Each row is followed by the group that its hidden value falls in (each part has its own value, ranges and names)
In the rows, 128 means zero.
[137 146 136 120 171 150  60 111 140 129 142 132 202 161 175 172 151 154
 137 124 107 134  81 151 137 138 158 106 101 167 118 119 122  22  43 129
 109 134 104 103 119 117 132 154 152 113 131 128 101 158 147 109 162 152
 132  68  82 143 130 122 123 114 140 162 117 110 142 143 132  18 116 149
 120  99 107 129 134 145 142  52  91  94  77 122 101 173 127 128 130 169
 127 133 114 161 137 115 129 115 126 106 101 142 144 107 179 125 143] | <23>
[126 113 121 146 184 106  85 116 136 118 147 146 167 146 190 157 149 176
 113 120 142 108 114 255 152 139 166 112 119 133 116 113 127  84  77 150
 137 139 120  82 125 123 131 131 137 132 142 134 196 113 123 125 110 139
 128  43 133 180 130 133 117 171 183 151 144 141 126 158 134  60 147 126
 184 146 120 130 115  98 132 126 255 126 104 114  74 120 131 114 126 150
 134 133 149 214 137 123 127 114 111 188 158 152 157 148 137 129 143] | <26>
[127 162 135 146 161 138  88 121 144 129 133 139 179 132 184 144 140 162
 132 110 131 118 102 184 134 132 108 106  86 137 117 122 112  74  58 122
 116 123 115 186 120 120 126 125 143  96 134 124 158 128 140 124 148 137
 132  93 104 141 135 128 107 135 152 158 123 144 150 117 126  49 152 124
 128 120 109 134 132 125 140 106 255 131  87 118 103 178 131 141 128 150
 130 130 135 120 136 135 124 116 112 139 144 141 111 134 163 109 142] | <26>
[139 147 136 128 139 146  64 113 140 136 131 127 184 141 147 157 147 147
 131 121 113 139  83 108 114 135 134 108 116 150 118 123 120  46  63 121
 114 128 118 128 123 121 133 142 146 127 130 126 105 148 133 119 159 137
 131  99  85 133 132 113 129 114 124 152 118 100 145 137 138  70 119 144
 110 102 110 130 133 151 139  89  83 107  79 125 133 145 128 138 129 145
 127 130 122 116 130 121 129 127 134  94 106 138 120 120 165 120 134] | <30>
[135 131 135 115 171 135  76  94 142 127 145 130 190 166 167 178 152 165
 138 136 106 132  86 144 135 142 157 110 113 177 119 121 124  49  47 132
 111 132 103  85 117 115 132 155 152 100 131 130  80 160 146 106 155 151
 132  74  89 143 129 124 125 114 132 156 121 109 148 149 133  39 102 154
 131 101 109 128 136 146 139  53  27  92  82 119 100 176 126 127 130 159
 126 135 109 156 136 115 128 107 127 126  99 142 145 103 166 125 137] | <23>
[135 162 136 139 180 147  38 113 153 134 141 137 238 151 206 169 156 175
 132 107 118 128  68 175 131 140 142  95  87 159 108 116 114   7  13 127
 108 129 103 147 121 116 130 137 159 104 134 125 142 141 143 114 171 140
 132  42  78 152 135 122 111 129 150 184 118 112 153 139 135  11 141 144
 143 100 100 133 129 142 145  47 218 107  55 118 106 162 130 138 129 170
 130 132 130 161 139 123 127 118 122 112 124 152 127 126 182 116 149] | <23>
[126 163 132 150 164 133  86 129 145 129 134 140 166 125 199 141 142 167
 130 106 136 115 100 206 135 134 111 106  88 132 115 120 111  69  79 129
 114 123 113 196 121 121 126 120 143  94 136 126 167 126 138 122 144 135
 131  78 102 151 135 128 108 141 154 168 124 152 143 124 126  44 159 118
 131 126 112 133 130 120 138 100 255 133  83 115  95 165 131 140 127 149
 131 130 136 129 137 135 123 118 110 149 149 146 112 143 164 110 141] | <26>
[138 134 133 119 171 137  64 107 141 127 148 131 192 163 161 181 158 170
 133 132 106 135  72 136 130 142 168 108 110 172 120 119 120  32  42 131
 116 136 107  74 117 118 135 156 152 108 133 132  93 161 138 110 153 149
 131  67  87 149 129 120 131 121 135 158 125  93 147 157 138  35 101 156
 132 103 107 127 133 147 140  61  61  86  82 118  95 166 127 125 130 160
 127 135 113 172 134 114 129 113 133 120 103 138 144 109 181 123 138] | <23>
[121 119 120 132 139 106 143 125 126 117 138 137 118 134 152 132 136 145
 124 128 140 110 144 229 153 131 138 130 131 122 127 121 129 127 151 142
 140 135 125 120 126 127 126 123 130 112 134 132 166 111 129 122  98 135
 128  92 151 152 126 137 120 156 157 138 140 159 127 137 122 107 138 119
 172 152 135 129 122  87 124 134 244 139 141 121  91 130 129 116 127 134
 132 131 134 168 133 130 126 118 107 189 144 137 147 138 130 132 135] | <30>
[123 104 121 116 177 109 131 114 129 109 154 141 129 163 164 162 153 160
 129 142 128 110 133 255 174 140 162 128 124 161 130 123 134 118 122 154
 136 138 122  60 120 127 129 145 134  99 136 136 130 131 141 103  97 152
 129  63 141 161 123 138 120 156 161 140 141 153 129 152 120  63 113 139
 192 144 131 127 124  99 125 102 129 110 136 116  69 156 127  98 128 165
 131 136 118 204 138 119 127 101 111 208 136 136 176 115 151 138 138] | <26>
[130 107 123 119 176 124 111 106 126 116 156 137 147 173 156 177 155 167
 123 141 123 121 113 240 156 141 188 119 135 172 126 120 136  70  94 156
 138 144 116  34 122 125 134 174 137 131 135 135 120 143 133 109 114 154
 128  58 139 170 124 131 129 149 148 142 139 121 129 166 132  86 102 146
 178 130 126 125 122 113 129  95  95 101 112 118  79 134 127 102 128 166
 130 135 122 233 137 110 130 109 124 177 121 142 172 114 161 139 139] | <26>
[119 122 122 126 179 114 144 118 133 111 147 145 136 155 165 150 148 157
 130 129 134 103 143 255 170 137 138 134 112 145 129 124 130 117 120 150
 131 138 117 116 124 128 123 126 136  89 133 132 161 114 145 108 101 149
 129  70 140 160 126 142 106 158 169 151 140 182 132 130 117  54 136 123
 176 149 135 130 121  85 126 114 235 128 134 118  62 162 128 106 127 156
 132 133 128 186 141 127 125 103 101 215 157 136 165 127 148 134 142] | <26>
[134 105 130 107 168 132 101 105 129 119 150 132 152 175 149 177 151 156
 135 144 107 129 103 185 147 142 176 119 128 186 128 123 134  75  83 147
 123 139 108  44 119 123 133 160 144 109 130 133  88 156 146 101 132 152
 130  80 105 156 124 128 129 128 135 144 125 114 134 160 130  39  92 155
 157 113 120 125 131 138 134  74   1  80  97 119  93 152 125 109 130 167
 127 136 106 190 136 110 131 108 120 171 104 134 162  98 165 136 135] | <23>
[130 155 137 142 129 143  91 134 138 136 121 127 157 120 150 127 127 144
 134 114 123 129  99  92 113 126  94 114 102 114 121 126 110 100  86 111
 120 117 125 184 122 123 128 123 136 109 130 123 151 130 131 132 152 127
 131 124 103 117 134 122 123 117 125 153 118 122 138 114 129 102 144 126
 104 118 115 132 136 140 137 113 153 127 103 124 144 164 130 150 128 122
 127 128 130  82 126 133 123 131 124  98 122 132  95 134 143 112 131] | <30>
[136 107 130 114 144 131 105 112 126 125 134 125 141 154 118 146 144 139
 130 140 114 140  99 132 129 137 166 120 128 163 128 124 134  73 101 136
 128 133 121  69 124 124 134 152 134 133 131 133  90 150 141 104 135 142
 128  94 112 140 125 123 140 122 124 133 129  94 131 160 134  86  96 151
 134 113 122 124 131 146 130 112   1  99 118 124 128 133 126 121 129 146
 125 133 113 166 129 113 131 120 137 125  96 131 149 110 148 135 125] | <30>
[139 122 130 116 168 135  45 100 139 126 148 134 186 172 155 187 156 154
 124 136 113 135  91 154 137 138 190 113 130 179 120 119 133  31  57 145
 124 145 109  43 122 120 136 157 148 134 130 132 108 155 132 113 146 149
 128  55 103 158 127 121 131 130 138 154 124  93 138 164 140  28 100 157
 141 106 113 127 125 140 138  66  79  86  82 123 110 117 126 111 130 171
 128 133 119 219 138 106 133 115 134 126 105 142 164 108 168 136 141] | <23>
[133 161 134 153 139 131  73 134 145 138 122 129 174 112 151 122 128 151
 126 109 129 130  76 100 106 131 119 104 107 109 115 118 109  59  63 108
 117 116 124 167 122 120 134 121 138 128 136 124 149 132 116 139 159 125
 131 123 100 126 136 118 127 121 137 157 124  92 137 128 138 102 149 120
 104 116 103 131 129 144 141 123 206 132  91 123 139 157 131 155 128 122
 129 128 138  88 125 135 125 135 130  84 140 144  94 152 147 104 128] | <30>
[124 148 136 132 141 151 111 126 151 126 128 132 159 133 179 136 144 151
 147 120 115 124 114 156 122 132  91 113  85 148 123 126 109 116  84 121
 110 120 114 221 120 122 123 128 138  71 129 122 115 139 153 109 148 145
 133 122 101 119 133 130 110 118 136 157 117 166 153 106 118  51 144 127
 116 120 118 133 141 133 138  69 132 124 104 120  98 201 128 136 128 150
 129 131 112 100 135 134 121 112 109 108 127 131 108 108 163 115 140] | <30>
[127 162 133 130 153 145  87 124 145 129 131 138 177 139 195 140 138 154
 135 111 130 118 104 163 137 130 114 112  91 139 119 123 116  82  78 123
 110 125 113 188 123 123 122 116 148  87 129 123 158 132 144 120 148 135
 132 101 107 135 134 128 104 131 148 163 120 156 147 114 124  60 152 124
 120 119 114 133 133 125 139  76 255 132  85 119  95 176 130 137 128 153
 130 130 138 124 139 133 124 119 111 131 141 139 121 135 159 115 146] | <30>
[135 113 128 112 179 125  89 105 134 123 157 133 166 174 151 173 160 160
 129 137 109 130 103 183 141 144 188 115 128 178 124 119 131  41 102 146
 127 144 110  33 118 123 137 158 142 128 133 135  99 157 136 109 130 152
 128  55 104 165 125 124 134 137 142 145 134 105 137 167 137  54  87 153
 160 117 116 125 126 136 135  81  45  93 100 119  96 141 126 110 129 171
 127 134 113 206 135 106 131 111 132 152 104 140 162 109 165 137 135] | <23>
